Here is a tiny trained network, its code and every weight. The questions are about switching its units off for an input and a target symbol, where a switched-off unit gives its printed mean instead of its output.

import numpy as np


def w(rows, s, z=0):
    codes = np.array(rows[::2]) - 128.0
    scale = np.full(codes.shape[1], s)
    scale[-1] = z or s
    return codes * scale


def f(y):
    return y / 2 * (1 + np.tanh(0.7978845608 * (y + 0.044715 * y**3)))


def softmax(a):
    e = np.exp(a - a.max(-1, keepdims=True))
    return e / e.sum(-1, keepdims=True)


def log_softmax(a):
    a = a - a.max(-1, keepdims=True)
    return a - np.log(np.exp(a).sum(-1, keepdims=True))


def net(x, mask):
    ids = ['ΓΘΣΦΨΩαβδεζηλμτ'.index(c) for c in x.split()]
    T = len(ids)
    res = E[ids] + P[:T]
    u = 0
    for l in range(2):
        q, k, v = (res @ M[l].T for M in (Q, K, V))
        z = softmax(np.where(np.tri(T) > 0, q @ k.T / 4**0.5, -1e9)) @ v
        res = res + np.where(mask[u], z, O[l][:, -1]) @ O[l][:, :-1]
        u += 1
        y = f(res @ A[l][:, :-1].T + A[l][:, -1])
        res = res + np.where(mask[u : u + 4], y, B[l][:, -1]) @ B[l][:, :-1]
        u += 4
    return log_softmax(res[-1] @ U[:, :-1].T + U[:, -1])


Q, K, V, O, A, B = {}, {}, {}, {}, {}, {}
E = w([
[189,50,144,191],'Γ',
[157,67,19,217],'Θ',
[115,58,225,52],'Σ',
[137,144,4,97],'Φ',
[105,29,161,155],'Ψ',
[135,186,156,114],'Ω',
[186,131,154,79],'α',
[232,191,135,125],'β',
[164,51,187,92],'δ',
[102,131,194,168],'ε',
[133,96,109,8],'ζ',
[254,71,87,40],'η',
[81,170,67,142],'λ',
[102,147,243,76],'μ',
[91,229,132,196],'τ',
],0.019)
P = w([
[37,252,133,44],'0',
[104,222,164,88],'1',
[130,166,182,90],'2',
[139,115,171,91],'3',
[151,108,165,91],'4',
[168,82,188,76],'5',
[181,75,172,78],'6',
[174,55,160,55],'7',
],0.0032)
Q[0] = w([
[183,104,185,126],'L0H1',
[150,59,134,149],'L0H1',
[251,101,166,66],'L0H1',
[66,205,121,120],'L0H1',
],0.013)
K[0] = w([
[159,39,135,151],'L0H1',
[197,20,94,64],'L0H1',
[254,72,104,52],'L0H1',
[54,230,86,171],'L0H1',
],0.0084)
V[0] = w([
[18,202,65,27],'L0H1',
[159,216,125,166],'L0H1',
[254,29,173,90],'L0H1',
[80,119,204,227],'L0H1',
],0.0043)
O[0] = w([
[100,170,96,122,72],'L0H1',
[150,254,192,174,173],'L0H1',
[177,178,151,143,253],'L0H1',
[73,77,123,142,95],'L0H1',
],0.0081,0.0019)
A[0] = w([
[144,183,136,164,251],'L0N1',
[193,181,171,156,69],'L0N2',
[69,115,103,198,151],'L0N3',
[254,110,83,94,90],'L0N4',
],0.011,0.0033)
B[0] = w([
[16,138,151,132,240],'L0N1',
[98,82,82,153,240],'L0N2',
[189,86,114,254,153],'L0N3',
[195,206,167,128,255],'L0N4',
],0.0092,0.0063)
Q[1] = w([
[156,122,112,125],'L1H1',
[152,161,150,153],'L1H1',
[151,93,140,117],'L1H1',
[124,146,247,114],'L1H1',
],0.015)
K[1] = w([
[136,223,98,9],'L1H1',
[203,143,195,142],'L1H1',
[120,59,165,139],'L1H1',
[175,160,236,119],'L1H1',
],0.011)
V[1] = w([
[177,186,95,120],'L1H1',
[104,110,175,2],'L1H1',
[101,81,202,73],'L1H1',
[59,168,182,99],'L1H1',
],0.0067)
O[1] = w([
[173,229,144,148,253],'L1H1',
[233,167,129,38,116],'L1H1',
[13,2,174,94,115],'L1H1',
[53,168,128,164,168],'L1H1',
],0.0083,0.0035)
A[1] = w([
[131,161,255,173,128],'L1N1',
[213,155,151,158,6],'L1N2',
[112,199,116,143,149],'L1N3',
[164,135,140,136,83],'L1N4',
],0.0088,0.013)
B[1] = w([
[126,169,192,82,254],'L1N1',
[20,76,84,186,189],'L1N2',
[92,43,2,167,231],'L1N3',
[40,150,163,127,143],'L1N4',
],0.0089,0.011)
U = w([
[151,254,120,203,140],'Γ',
[58,217,181,67,2],'Θ',
[73,136,196,193,131],'Σ',
[186,94,92,215,98],'Φ',
[95,81,51,166,128],'Ψ',
[121,28,87,151,120],'Ω',
[141,129,91,148,64],'α',
[165,182,61,34,96],'β',
[182,243,123,132,164],'δ',
[185,134,131,97,117],'ε',
[153,122,8,85,148],'ζ',
[194,114,164,206,161],'η',
[59,139,133,220,1],'λ',
[115,72,72,55,139],'μ',
[34,168,82,88,206],'τ',
],0.0091,0.0094)

Each question gives the input, a string of symbols that net reads in full, and the target symbol t.
The units are the heads (4 rows each of Q, K, V and O) and the neurons (one row each of A and B). Each row of codes is followed by its name. A weight is (code - 128) times the scale printed after its matrix; where a second scale follows, it is the last column's (O, A, B and U).
mask holds one flag per unit, layer by layer, with each layer's heads first. A switched-off unit (its flag False) gives its mean, the last column of its rows in O or B, instead of its output. The means were averaged over made-up inputs and are rounded, as every weight is.
A unit's drop is (log p(t) with every unit on - log p(t) with that unit switched off) / (log p(t) with every unit on - log p(t) with every unit switched off).
The circuit of an input: a set's keep is (log p(t) with only the set's units on - log p(t) with every unit switched off) / (log p(t) with every unit on - log p(t) with every unit switched off). Starting from all 10 units, units are removed one at a time, each time the one whose removal leaves the highest keep (on an exact tie, the one counted first), for as long as the keep stays at least 0.8.
circuit, biggest first: the units of the circuit, biggest drop first
unit that matters most: the unit with the biggest drop
top k neurons: the k neurons with the biggest drops, biggest first
k most important neurons of layer l: the k neurons of layer l with the biggest drops, biggest first
drop when u is switched off: that unit's drop, to one decimal
input Θ β τ, target λ: unit that matters most : L0N1
input Θ λ β Ω η ε τ Ψ, target Γ: circuit, biggest first : L0H1, L0N4, L1H1
input Ψ τ λ η Ω ε, target Γ: circuit, biggest first : L0N4, L1H1, L0H1
input τ α Σ β Γ Ω τ λ, target Ψ: top 2 neurons : L0N3, L1N1
input α η Γ, target Γ: circuit, biggest first : L0N4, L1H1, L0H1
input η Γ Ω Ψ, target Γ: circuit, biggest first : L0H1, L0N4, L1H1, L0N2
input Ω Ω ε Γ Φ η Θ, target Γ: circuit, biggest first : L0H1, L0N4
input Γ Σ Φ Ω α ζ τ, target λ: circuit, biggest first : L0N3, L0H1, L1H1
input Ω Θ Ω Ω η Ω Γ, target Γ: top 2 neurons : L0N4, L1N2
input Ψ Ω Σ, target μ: circuit, biggest first : L1H1, L0H1
input Ω ε β Ω τ Γ Ω Θ, target Φ: top 2 neurons : L1N1, L0N3
input ε ε Ω Ω Γ, target η: top 3 neurons : L1N3, L0N4, L0N1
input Ω ζ Ω β Ω η μ, target Γ: top 2 neurons : L0N4, L1N2
input Ω τ δ, target ε: unit that matters most : L1H1
input ε τ μ, target Θ: 2 most important neurons of layer 0 : L0N2, L0N3
input Ω Ω Ω, target τ: top 3 neurons : L0N1, L0N4, L0N3
input β β μ Ω δ, target ε: 2 most important neurons of layer 0 : L0N2, L0N4
input ζ Σ μ ε δ η μ μ, target δ: top 2 neurons : L0N4, L1N1
input Ω Σ β β Ω μ, target Θ: 3 most important neurons of layer 0 : L0N2, L0N1, L0N3
input β ε Ω δ ε α Ω ζ, target β: drop when L1N4 is switched off : 0.0
input β α β ε Ψ, target Ω: drop when L0H1 is switched off : 0.7
input β β η ε μ, target Γ: drop when L0H1 is switched off : 0.6
input Σ Ω Ω μ α ε μ η, target Γ: drop when L1N2 is switched off : 0.5
